Below are the code and all the weights of a small trained network. Each question names an input and a class and asks about switching units off, where a switched-off unit gives its printed mean instead of its output.

import numpy as np


def w(rows, s, z=0):
    codes = np.array(rows[::2]) - 128.0
    scale = np.full(codes.shape[1], s)
    scale[-1] = z or s
    return codes * scale


def f(y):
    return np.maximum(y, 0)


def log_softmax(a):
    a = a - a.max(-1, keepdims=True)
    return a - np.log(np.exp(a).sum(-1, keepdims=True))


def net(x, mask):
    res = np.array(x, float).reshape(1, 8) / 4 @ E
    y = f(res @ A[0][:, :-1].T + A[0][:, -1])
    res = res + np.where(mask, y, B[0][:, -1]) @ B[0][:, :-1]
    return log_softmax(res[-1] @ U[:, :-1].T + U[:, -1])


A, B = {}, {}
E = w([
[177,65,85,151,141,28,65,41],'x0',
[126,65,96,254,120,126,193,169],'x1',
[143,150,136,147,112,127,113,123],'x2',
[133,174,129,160,113,94,120,139],'x3',
[179,99,185,126,169,116,72,247],'x4',
[80,166,87,187,248,165,71,120],'x5',
[82,105,124,122,118,121,118,140],'x6',
[164,153,131,135,131,130,133,121],'x7',
],0.0095)
A[0] = w([
[137,60,98,247,133,129,204,151,130],'n1',
[142,100,147,161,143,117,92,209,188],'n2',
[82,198,157,116,126,177,199,160,176],'n3',
[99,138,140,145,188,130,97,119,38],'n4',
[142,101,97,120,124,88,103,99,45],'n5',
[151,101,124,127,143,58,111,89,7],'n6',
[166,97,179,134,162,119,95,172,51],'n7',
[107,131,128,190,117,145,168,108,136],'n8',
[135,103,167,123,128,119,93,167,45],'n9',
[152,87,189,85,27,76,173,117,89],'n10',
[149,86,134,151,135,77,93,70,78],'n11',
[106,173,166,47,150,107,81,97,191],'n12',
[82,145,94,164,91,157,183,30,164],'n13',
[99,130,141,144,126,157,142,158,188],'n14',
[149,93,70,129,154,59,116,108,126],'n15',
[90,153,137,163,145,141,105,94,155],'n16',
[113,133,72,138,171,146,95,132,39],'n17',
[105,142,125,95,123,87,91,99,38],'n18',
],0.012,0.0021)
B[0] = w([
[205,83,62,113,128,70,45,167,235],'n1',
[127,160,136,56,171,46,112,44,190],'n2',
[163,39,249,192,82,133,105,89,220],'n3',
[97,182,78,229,178,204,162,187,173],'n4',
[94,104,172,169,136,146,126,96,183],'n5',
[92,121,188,214,67,158,177,118,194],'n6',
[46,155,151,44,170,67,204,68,182],'n7',
[141,139,115,119,136,112,85,74,180],'n8',
[58,134,129,98,170,130,173,84,164],'n9',
[117,230,59,214,175,154,192,254,252],'n10',
[133,148,223,167,95,138,84,128,208],'n11',
[193,110,17,64,85,122,21,193,218],'n12',
[99,148,156,30,178,28,169,74,250],'n13',
[90,22,134,165,99,194,96,121,168],'n14',
[133,93,205,177,103,178,106,148,206],'n15',
[99,114,80,192,159,99,171,190,175],'n16',
[73,144,104,198,148,168,180,173,176],'n17',
[140,125,148,83,47,104,104,114,174],'n18',
],0.0075,0.013)
U = w([
[95,102,255,161,70,181,103,113,84],'0',
[150,114,55,97,95,116,72,130,253],'1',
[36,179,145,62,150,71,187,49,122],'2',
[70,186,67,186,141,179,193,175,31],'3',
],0.0096,0.0045)

Each question gives the input, the list of numbers given to net, and the class t.
The units are the neurons (one row each of A and B). Each row of codes is followed by its name. A weight is (code - 128) times the scale printed after its matrix; where a second scale follows, it is the last column's (A, B and U).
mask holds one flag per neuron, in row order. A switched-off neuron (its flag False) gives its mean, the last column of its row in B, instead of its output. The means were averaged over made-up inputs and are rounded, as every weight is.
A unit's drop is (log p(t) with every unit on - log p(t) with that unit switched off) / (log p(t) with every unit on - log p(t) with every unit switched off).
The circuit of an input: a set's keep is (log p(t) with only the set's units on - log p(t) with every unit switched off) / (log p(t) with every unit on - log p(t) with every unit switched off). Starting from the 12 units with the biggest drops (on a tie, the unit counted first), units are removed one at a time, each time the one whose removal leaves the highest keep (on an exact tie, the one counted first), for as long as the keep stays at least 0.8.
units of the circuit, in order: the units of the circuit, biggest drop first
top k neurons: the k neurons with the biggest drops, biggest first
drop of u: that unit's drop, to one decimal
input [-8,5,3,4,8,4,-8,5], class 0: units of the circuit, in order : (n3)
input [-6,7,2,7,-8,2,4,4], class 2: top 3 neurons : (n13, n12, n15)
input [7,7,-2,-5,0,3,8,-3], class 0: top 4 neurons : (n15, n11, n12, n6)
input [7,7,-8,-1,-1,-6,-1,1], class 0: top 2 neurons : (n15, n11)
input [3,-4,2,6,1,5,0,-1], class 3: top 2 neurons : (n4, n1)
input [-1,0,8,-2,-5,-6,-7,-4], class 3: top 3 neurons : (n10, n2, n7)
input [-1,-7,6,5,-4,7,-8,7], class 1: top 2 neurons : (n12, n10)
input [-1,0,-7,8,3,3,-1,-2], class 2: top 2 neurons : (n10, n2)
input [-6,4,2,-2,7,-7,7,-7], class 2: top 2 neurons : (n2, n7)
input [-1,-4,2,4,-4,-6,-4,-8], class 3: top 2 neurons : (n10, n1)
input [-7,-8,7,-4,-2,8,0,-3], class 1: top 3 neurons : (n12, n10, n3)
input [-3,7,-4,6,6,-3,1,-4], class 1: top 2 neurons : (n1, n13)
input [2,-3,-1,0,4,-6,2,6], class 3: top 2 neurons : (n10, n13)
input [-2,-1,6,-5,8,-7,0,1], class 2: top neuron : (n7)
input [8,-1,-5,6,-8,-4,-8,3], class 0: top 3 neurons : (n15, n11, n6)
input [-3,-2,3,2,-5,-8,-6,5], class 3: drop of n10 : 1.9
input [0,4,-1,-5,-3,4,5,2], class 1: drop of n7 : 0.2
input [-7,2,-1,-4,2,6,-8,3], class 0: drop of n3 : 1.1
input [-6,-1,1,2,8,-6,1,-1], class 2: drop of n7 : 0.3
input [0,-7,-4,1,-5,-3,-8,3], class 1: units of the circuit, in order : (n12)
